Here is a tiny trained network, its code and every weight. The questions are about switching its units off for an input and a class, where a switched-off unit gives its printed mean instead of its output.

import numpy as np


def w(rows, s, z=0):
    codes = np.array(rows[::2]) - 128.0
    scale = np.full(codes.shape[1], s)
    scale[-1] = z or s
    return codes * scale


def f(y):
    return np.maximum(y, 0)


def log_softmax(a):
    a = a - a.max(-1, keepdims=True)
    return a - np.log(np.exp(a).sum(-1, keepdims=True))


def net(x, mask):
    res = np.array(x, float).reshape(1, 7) / 4 @ E
    y = f(res @ A[0][:, :-1].T + A[0][:, -1])
    res = res + np.where(mask, y, B[0][:, -1]) @ B[0][:, :-1]
    return log_softmax(res[-1] @ U[:, :-1].T + U[:, -1])


A, B = {}, {}
E = w([
[59,246,136],'x0',
[131,126,207],'x1',
[141,136,131],'x2',
[145,138,133],'x3',
[100,111,121],'x4',
[102,110,118],'x5',
[132,136,52],'x6',
],0.012)
A[0] = w([
[155,100,78,88],'n1',
[167,70,129,232],'n2',
[22,91,98,211],'n3',
[148,36,241,154],'n4',
[165,70,131,206],'n5',
[187,111,149,94],'n6',
[167,46,163,237],'n7',
[126,155,116,106],'n8',
[31,229,142,226],'n9',
[113,144,191,156],'n10',
[194,47,124,254],'n11',
[117,107,239,109],'n12',
[137,99,234,109],'n13',
[157,133,176,90],'n14',
[139,112,129,196],'n15',
[119,58,140,218],'n16',
[79,250,40,95],'n17',
[202,106,72,110],'n18',
[58,229,154,236],'n19',
[8,59,149,242],'n20',
[178,141,153,199],'n21',
[200,119,149,173],'n22',
[154,64,124,200],'n23',
],0.014,0.0066)
B[0] = w([
[53,128,85,160],'n1',
[179,181,2,207],'n2',
[147,149,130,186],'n3',
[198,98,128,232],'n4',
[174,139,50,200],'n5',
[141,114,101,161],'n6',
[213,142,105,227],'n7',
[163,78,143,142],'n8',
[164,136,190,249],'n9',
[67,130,187,174],'n10',
[155,163,42,239],'n11',
[114,67,182,193],'n12',
[134,80,164,194],'n13',
[126,85,161,153],'n14',
[133,204,128,161],'n15',
[169,155,101,195],'n16',
[176,68,122,224],'n17',
[99,125,75,179],'n18',
[150,133,176,242],'n19',
[153,148,154,195],'n20',
[137,165,174,171],'n21',
[144,145,111,180],'n22',
[142,131,85,198],'n23',
],0.0096,0.016)
U = w([
[187,209,110,114],'0',
[196,43,132,184],'1',
[130,254,219,254],'2',
[76,85,247,5],'3',
[83,187,50,39],'4',
],0.0087,0.0058)

Each question gives the input, the list of numbers given to net, and the class t.
The units are the neurons (one row each of A and B). Each row of codes is followed by its name. A weight is (code - 128) times the scale printed after its matrix; where a second scale follows, it is the last column's (A, B and U).
mask holds one flag per neuron, in row order. A switched-off neuron (its flag False) gives its mean, the last column of its row in B, instead of its output. The means were averaged over made-up inputs and are rounded, as every weight is.
A unit's drop is (log p(t) with every unit on - log p(t) with that unit switched off) / (log p(t) with every unit on - log p(t) with every unit switched off).
The circuit of an input: a set's keep is (log p(t) with only the set's units on - log p(t) with every unit switched off) / (log p(t) with every unit on - log p(t) with every unit switched off). Starting from the 12 units with the biggest drops (on a tie, the unit counted first), units are removed one at a time, each time the one whose removal leaves the highest keep (on an exact tie, the one counted first), for as long as the keep stays at least 0.8.
circuit, biggest first: the units of the circuit, biggest drop first
most important unit: the unit with the biggest drop
top k neurons: the k neurons with the biggest drops, biggest first
drop of u: that unit's drop, to one decimal
input [1,0,8,-1,-4,0,8], class 1: circuit, biggest first : n17; n2
input [5,-6,8,-8,-7,2,0], class 2: most important unit : n4
input [-1,-1,-8,3,1,6,-2], class 0: circuit, biggest first : n17; n12
input [-8,-8,1,4,1,5,-1], class 0: top 2 neurons : n7; n16
input [6,-3,0,7,-8,-8,2], class 1: top 2 neurons : n17; n8
input [-3,-2,4,-6,-8,5,-7], class 0: top 2 neurons : n17; n2
input [8,-7,0,0,-5,-1,0], class 2: top 3 neurons : n9; n4; n19
input [7,-3,-3,7,7,-5,-4], class 2: drop of n12 : 0.1
input [-7,-3,5,3,4,-7,-8], class 0: drop of n17 : 0.2
input [6,-3,-6,-7,8,8,7], class 1: drop of n15 : 0.1
